Here is a tiny trained network, its code and every weight. The questions are about switching its units off for an input and a class, where a switched-off unit gives its printed mean instead of its output.

import numpy as np


def w(rows, s, z=0):
    codes = np.array(rows[::2]) - 128.0
    scale = np.full(codes.shape[1], s)
    scale[-1] = z or s
    return codes * scale


def f(y):
    return np.maximum(y, 0)


def log_softmax(a):
    a = a - a.max(-1, keepdims=True)
    return a - np.log(np.exp(a).sum(-1, keepdims=True))


def net(x, mask):
    res = np.array(x, float).reshape(1, 4) / 4 @ E
    y = f(res @ A[0][:, :-1].T + A[0][:, -1])
    res = res + np.where(mask, y, B[0][:, -1]) @ B[0][:, :-1]
    return log_softmax(res[-1] @ U[:, :-1].T + U[:, -1])


A, B = {}, {}
E = w([
[142,52,248,131],'x0',
[138,142,133,116],'x1',
[130,141,134,121],'x2',
[8,103,129,19],'x3',
],0.011)
A[0] = w([
[166,144,145,236,255],'neuron 0',
[184,71,162,202,186],'neuron 1',
[118,73,224,150,189],'neuron 2',
[124,71,253,151,196],'neuron 3',
[16,131,134,75,206],'neuron 4',
[143,177,102,186,240],'neuron 5',
],0.012,0.0053)
B[0] = w([
[204,248,121,145,247],'neuron 0',
[200,224,154,109,228],'neuron 1',
[71,191,193,97,222],'neuron 2',
[133,188,213,107,244],'neuron 3',
[51,128,120,46,254],'neuron 4',
[166,166,85,196,209],'neuron 5',
],0.011,0.013)
U = w([
[154,156,32,254,252],'0',
[173,11,134,163,51],'1',
[151,33,143,204,63],'2',
[67,126,12,45,254],'3',
[147,195,160,137,74],'4',
[152,76,127,157,38],'5',
[109,101,140,175,33],'6',
[47,112,207,85,102],'7',
],0.009,0.0043)

Each question gives the input, the list of numbers given to net, and the class t.
The units are the neurons (one row each of A and B). Each row of codes is followed by its name. A weight is (code - 128) times the scale printed after its matrix; where a second scale follows, it is the last column's (A, B and U).
mask holds one flag per neuron, in row order. A switched-off neuron (its flag False) gives its mean, the last column of its row in B, instead of its output. The means were averaged over made-up inputs and are rounded, as every weight is.
A unit's drop is (log p(t) with every unit on - log p(t) with that unit switched off) / (log p(t) with every unit on - log p(t) with every unit switched off).
The circuit of an input: a set's keep is (log p(t) with only the set's units on - log p(t) with every unit switched off) / (log p(t) with every unit on - log p(t) with every unit switched off). Starting from all 6 units, units are removed one at a time, each time the one whose removal leaves the highest keep (on an exact tie, the one counted first), for as long as the keep stays at least 0.8.
units of the circuit, in order: the units of the circuit, biggest drop first
most important unit: the unit with the biggest drop
top k neurons: the k neurons with the biggest drops, biggest first
drop when u is switched off: that unit's drop, to one decimal
input [4,7,-1,1], class 7: most important unit => neuron 0
input [3,-3,0,1], class 7: top 2 neurons => neuron 0; neuron 5
input [-5,6,0,1], class 3: units of the circuit, in order => neuron 0; neuron 3
input [8,8,2,1], class 7: top 3 neurons => neuron 0; neuron 2; neuron 5
input [6,-3,-7,1], class 7: top 3 neurons => neuron 0; neuron 5; neuron 2
input [1,7,-4,1], class 7: top 3 neurons => neuron 0; neuron 5; neuron 1
input [0,3,7,4], class 3: units of the circuit, in order => neuron 3; neuron 4
input [-2,3,2,3], class 3: top 2 neurons => neuron 3; neuron 2
input [-4,-3,-6,4], class 3: drop when neuron 3 is switched off => 0.1
input [-1,2,0,6], class 3: drop when neuron 3 is switched off => 0.2
input [1,6,-2,4], class 7: drop when neuron 0 is switched off => 0.2
input [4,-2,5,2], class 7: drop when neuron 0 is switched off => 0.1
